Here is a tiny trained network, its code and every weight. The questions are about switching its units off for an input and a class, where a switched-off unit gives its printed mean instead of its output.

import numpy as np


def w(rows, s, z=0):
    codes = np.array(rows[::2]) - 128.0
    scale = np.full(codes.shape[1], s)
    scale[-1] = z or s
    return codes * scale


def f(y):
    return np.maximum(y, 0)


def log_softmax(a):
    a = a - a.max(-1, keepdims=True)
    return a - np.log(np.exp(a).sum(-1, keepdims=True))


def net(x, mask):
    res = np.array(x, float).reshape(1, 8) / 4 @ E
    y = f(res @ A[0][:, :-1].T + A[0][:, -1])
    res = res + np.where(mask, y, B[0][:, -1]) @ B[0][:, :-1]
    return log_softmax(res[-1] @ U[:, :-1].T + U[:, -1])


A, B = {}, {}
E = w([
[137,198,149,158,190,179,170,204,162,175,164],'x0',
[120,211,82,47,125,101,182,99,121,178,138],'x1',
[211,135,40,164,59,180,122,97,148,119,78],'x2',
[104,60,71,118,100,56,187,184,152,146,125],'x3',
[107,167,122,198,163,97,62,141,104,85,102],'x4',
[155,187,119,118,96,76,111,176,254,181,104],'x5',
[203,132,98,99,117,89,113,196,84,130,141],'x6',
[194,124,140,61,132,89,88,186,143,90,83],'x7',
],0.0093)
A[0] = w([
[141,75,45,153,90,136,140,114,144,128,111,150],'N0',
[136,113,122,114,131,114,113,171,135,118,96,195],'N1',
[75,128,200,216,202,190,132,147,134,112,153,202],'N2',
[108,75,135,100,123,92,112,156,130,126,100,121],'N3',
[129,87,58,144,80,142,148,124,142,118,96,159],'N4',
[137,71,117,127,108,140,129,141,144,116,142,96],'N5',
[155,157,112,137,143,185,118,101,114,143,136,135],'N6',
[176,179,102,178,123,207,113,106,84,131,131,131],'N7',
[113,121,112,109,144,87,174,152,117,135,122,168],'N8',
[119,117,159,152,135,129,129,138,184,123,134,60],'N9',
[123,118,110,68,115,145,174,80,66,130,109,126],'N10',
[141,129,103,64,129,146,146,88,107,112,149,83],'N11',
[109,159,109,119,115,136,202,149,167,193,175,200],'N12',
[167,161,62,122,148,51,109,246,150,135,98,194],'N13',
[114,151,104,107,139,135,182,149,162,207,170,156],'N14',
[90,213,101,164,145,105,160,91,155,147,128,253],'N15',
[128,100,144,136,146,112,85,120,104,70,112,74],'N16',
[153,84,70,154,72,131,157,108,141,129,98,153],'N17',
[91,203,93,136,136,119,127,110,145,141,136,223],'N18',
[97,174,103,119,114,126,124,95,151,149,117,139],'N19',
[69,69,96,147,157,110,166,110,21,111,201,210],'N20',
[126,152,97,113,136,142,201,135,181,194,189,185],'N21',
],0.012,0.0021)
B[0] = w([
[168,75,99,175,142,122,113,59,141,182,52,194],'N0',
[116,153,126,127,120,103,133,139,168,154,151,168],'N1',
[39,96,150,107,242,134,195,149,113,114,95,242],'N2',
[150,153,115,172,103,123,98,116,153,241,120,172],'N3',
[160,71,125,152,147,152,117,80,161,157,41,190],'N4',
[102,91,96,129,163,117,121,108,157,157,93,160],'N5',
[118,173,103,146,93,222,97,140,133,102,142,173],'N6',
[152,165,89,224,75,254,28,129,127,130,160,204],'N7',
[166,155,158,133,88,149,140,102,132,125,130,176],'N8',
[103,126,178,115,122,120,169,140,81,118,131,159],'N9',
[132,165,116,41,91,68,164,190,81,66,97,188],'N10',
[108,131,119,38,129,128,148,185,101,56,86,170],'N11',
[160,174,191,107,109,143,209,102,106,180,73,220],'N12',
[134,202,31,75,58,113,123,250,179,151,150,250],'N13',
[185,191,194,131,78,150,165,134,114,142,94,214],'N14',
[142,105,106,113,146,89,125,84,198,118,60,206],'N15',
[118,161,142,127,135,131,170,161,119,164,153,184],'N16',
[155,30,94,159,154,116,105,50,149,120,48,195],'N17',
[156,101,92,134,159,111,94,120,205,112,82,190],'N18',
[148,98,90,97,151,82,120,137,159,124,120,171],'N19',
[67,138,171,145,109,27,175,156,51,239,229,231],'N20',
[174,194,188,110,121,170,229,144,80,193,95,222],'N21',
],0.0087,0.015)
U = w([
[117,88,128,166,129,91,112,96,98,161,147,187],'0',
[166,177,117,153,80,153,118,134,150,148,146,30],'1',
[106,148,110,112,103,56,102,161,137,131,246,249],'2',
[96,123,206,160,196,150,169,100,99,133,171,116],'3',
[144,90,100,131,172,104,107,83,196,119,75,193],'4',
[157,106,112,143,115,163,70,78,117,47,133,7],'5',
[110,150,89,126,140,169,99,174,141,79,133,160],'6',
[137,157,154,83,115,96,197,151,103,128,119,134],'7',
],0.013,0.0018)

Each question gives the input, the list of numbers given to net, and the class t.
The units are the neurons (one row each of A and B). Each row of codes is followed by its name. A weight is (code - 128) times the scale printed after its matrix; where a second scale follows, it is the last column's (A, B and U).
mask holds one flag per neuron, in row order. A switched-off neuron (its flag False) gives its mean, the last column of its row in B, instead of its output. The means were averaged over made-up inputs and are rounded, as every weight is.
A unit's drop is (log p(t) with every unit on - log p(t) with that unit switched off) / (log p(t) with every unit on - log p(t) with every unit switched off).
The circuit of an input: a set's keep is (log p(t) with only the set's units on - log p(t) with every unit switched off) / (log p(t) with every unit on - log p(t) with every unit switched off). Starting from the 12 units with the biggest drops (on a tie, the unit counted first), units are removed one at a time, each time the one whose removal leaves the highest keep (on an exact tie, the one counted first), for as long as the keep stays at least 0.8.
units of the circuit, in order: the units of the circuit, biggest drop first
most important unit: the unit with the biggest drop
top k neurons: the k neurons with the biggest drops, biggest first
drop of u: that unit's drop, to one decimal
input [1,-4,6,2,1,1,7,3], class 4: most important unit	N17
input [-3,-6,7,-8,-1,-7,0,-3], class 5: units of the circuit, in order	N7, N13
input [-2,-7,-8,-2,-4,3,-2,7], class 3: units of the circuit, in order	N13, N10
input [-2,2,-7,-1,2,-6,-5,-1], class 3: top 2 neurons	N13, N2
input [2,-4,5,-3,-5,-7,-2,-3], class 3: top 2 neurons	N20, N13
input [4,-5,8,-4,7,-4,1,-8], class 5: units of the circuit, in order	N7, N13, N21
input [-7,-2,1,4,-6,-7,7,5], class 0: top 2 neurons	N20, N17
input [-8,7,-7,6,-3,1,3,8], class 2: top 2 neurons	N13, N21
input [3,0,-4,-4,-1,7,8,3], class 1: top 4 neurons	N2, N13, N20, N10
input [-8,-4,6,3,-2,-7,8,1], class 0: top 4 neurons	N20, N15, N18, N16
input [5,5,7,2,-3,-3,0,1], class 1: top 2 neurons	N7, N2
input [8,-1,2,-8,-5,-1,-8,6], class 3: top 2 neurons	N2, N13
input [-4,-4,0,-3,6,4,-4,-8], class 4: top 3 neurons	N15, N20, N21
input [4,4,8,-8,-7,-6,7,6], class 6: most important unit	N11
input [2,6,7,-1,6,3,-3,0], class 4: top 2 neurons	N15, N18
input [-7,0,4,2,5,-8,-3,8], class 0: drop of N16	0.1
input [3,-5,-7,-3,4,7,-5,-1], class 3: drop of N2	0.2
input [-1,-6,2,-5,5,-3,2,1], class 6: drop of N16	-0.2
